Below is a small trained network, with its code and all its weights. Each question gives an input and a target symbol and asks what happens when units are switched off, that is, made to give their printed mean instead of their output.

import numpy as np


def w(rows, s, z=0):
    codes = np.array(rows[::2]) - 128.0
    scale = np.full(codes.shape[1], s)
    scale[-1] = z or s
    return codes * scale


def softmax(a):
    e = np.exp(a - a.max(-1, keepdims=True))
    return e / e.sum(-1, keepdims=True)


def log_softmax(a):
    a = a - a.max(-1, keepdims=True)
    return a - np.log(np.exp(a).sum(-1, keepdims=True))


def net(x, mask):
    ids = ['ΞΩαβζμστ'.index(c) for c in x.split()]
    T = len(ids)
    res = E[ids] + P[:T]
    u = 0
    for l in range(2):
        r = res
        for j in range(3):
            rows = slice(2 * j, 2 * j + 2)
            q, k, v = (r @ M[l][rows].T for M in (Q, K, V))
            z = softmax(np.where(np.tri(T) > 0, q @ k.T / 2**0.5, -1e9)) @ v
            o = O[l][rows]
            res = res + np.where(mask[u + j], z, o[:, -1]) @ o[:, :-1]
        u += 3
    return log_softmax(res[-1] @ U[:, :-1].T + U[:, -1])


Q, K, V, O = {}, {}, {}, {}
E = w([
[148,4,84],'Ξ',
[121,186,46],'Ω',
[169,136,134],'α',
[44,227,168],'β',
[111,172,238],'ζ',
[152,77,92],'μ',
[7,55,61],'σ',
[233,96,10],'τ',
],0.011)
P = w([
[143,8,99],'0',
[112,254,144],'1',
[6,134,151],'2',
[32,146,115],'3',
[21,158,109],'4',
[78,201,87],'5',
[85,176,107],'6',
],0.0039)
Q[0] = w([
[102,213,84],'0.h0',
[121,225,191],'0.h0',
[181,122,58],'0.h1',
[252,149,149],'0.h1',
[159,156,184],'0.h2',
[142,85,135],'0.h2',
],0.011)
K[0] = w([
[159,71,130],'0.h0',
[39,219,111],'0.h0',
[57,255,122],'0.h1',
[67,133,107],'0.h1',
[174,142,50],'0.h2',
[63,223,142],'0.h2',
],0.0082)
V[0] = w([
[154,148,38],'0.h0',
[152,223,199],'0.h0',
[116,79,76],'0.h1',
[198,59,255],'0.h1',
[165,161,18],'0.h2',
[215,38,98],'0.h2',
],0.0098)
O[0] = w([
[150,56,113,215],'0.h0',
[202,92,148,2],'0.h0',
[97,95,61,193],'0.h1',
[103,245,124,51],'0.h1',
[160,99,75,210],'0.h2',
[67,130,26,210],'0.h2',
],0.011,0.0041)
Q[1] = w([
[47,6,132],'1.h0',
[208,3,100],'1.h0',
[235,164,182],'1.h1',
[169,198,253],'1.h1',
[140,53,144],'1.h2',
[134,42,65],'1.h2',
],0.0081)
K[1] = w([
[131,151,66],'1.h0',
[40,114,19],'1.h0',
[121,140,253],'1.h1',
[196,126,157],'1.h1',
[72,172,78],'1.h2',
[94,196,189],'1.h2',
],0.0067)
V[1] = w([
[138,143,178],'1.h0',
[139,157,88],'1.h0',
[179,142,145],'1.h1',
[179,87,100],'1.h1',
[25,97,3],'1.h2',
[160,48,124],'1.h2',
],0.014)
O[1] = w([
[80,97,202,60],'1.h0',
[121,193,46,157],'1.h0',
[82,113,109,75],'1.h1',
[174,88,43,161],'1.h1',
[169,160,196,252],'1.h2',
[169,2,187,134],'1.h2',
],0.0081,0.028)
U = w([
[54,17,85,191],'Ξ',
[162,8,130,2],'Ω',
[135,173,119,148],'α',
[139,226,132,128],'β',
[164,102,207,200],'ζ',
[99,136,83,130],'μ',
[3,185,40,97],'σ',
[170,130,9,90],'τ',
],0.0045,0.0044)

Each question gives the input, a string of symbols that net reads in full, and the target symbol t.
The units are the heads (2 rows each of Q, K, V and O). Each row of codes is followed by its name. A weight is (code - 128) times the scale printed after its matrix; where a second scale follows, it is the last column's (O and U).
mask holds one flag per head, layer by layer. A switched-off head (its flag False) gives its mean, the last column of its rows in O, instead of its output. The means were averaged over made-up inputs and are rounded, as every weight is.
A unit's drop is (log p(t) with every unit on - log p(t) with that unit switched off) / (log p(t) with every unit on - log p(t) with every unit switched off).
The circuit of an input: a set's keep is (log p(t) with only the set's units on - log p(t) with every unit switched off) / (log p(t) with every unit on - log p(t) with every unit switched off). Starting from all 6 units, units are removed one at a time, each time the one whose removal leaves the highest keep (on an exact tie, the one counted first), for as long as the keep stays at least 0.8.
units of the circuit, in order: the units of the circuit, biggest drop first
most important unit: the unit with the biggest drop
heads that matter: for each layer, one digit per head in row order, 1 if its drop is at least 0.15 and else 0, layers parted by /
input β Ξ β Ξ, target Ξ: units of the circuit, in order => 1.h2; 0.h0; 0.h2; 1.h0
input σ τ τ β σ, target ζ: heads that matter => 111 / 001
input Ω τ Ξ μ τ Ξ, target Ω: heads that matter => 010 / 001
input σ τ σ α α, target ζ: units of the circuit, in order => 1.h2; 0.h1; 0.h0
input σ α α, target ζ: most important unit => 1.h0
input β σ ζ σ, target Ξ: heads that matter => 001 / 101
input ζ Ξ β Ξ σ, target σ: units of the circuit, in order => 1.h2; 0.h1
input ζ τ τ τ β, target σ: heads that matter => 011 / 001
input β β Ξ β β, target Ξ: units of the circuit, in order => 1.h2; 0.h2; 1.h0
input Ξ Ξ μ, target β: units of the circuit, in order => 1.h2; 0.h0; 0.h1; 0.h2
input ζ β β β Ω τ, target σ: units of the circuit, in order => 1.h2; 0.h1; 1.h1
input σ τ β, target ζ: heads that matter => 110 / 001
input τ Ξ τ β τ Ξ β, target τ: units of the circuit, in order => 0.h2; 1.h1
input ζ α τ Ω α, target σ: units of the circuit, in order => 1.h2; 0.h1; 1.h1; 0.h2
input ζ Ξ τ τ τ τ, target σ: units of the circuit, in order => 1.h2; 0.h1; 0.h2
input τ τ β τ τ σ ζ, target τ: heads that matter => 011 / 110
input τ ζ τ σ ζ, target τ: heads that matter => 011 / 010
input τ α μ, target τ: heads that matter => 001 / 110
input τ α Ξ, target τ: units of the circuit, in order => 1.h0; 0.h2; 1.h1
input Ξ Ω τ μ Ξ, target β: heads that matter => 101 / 111
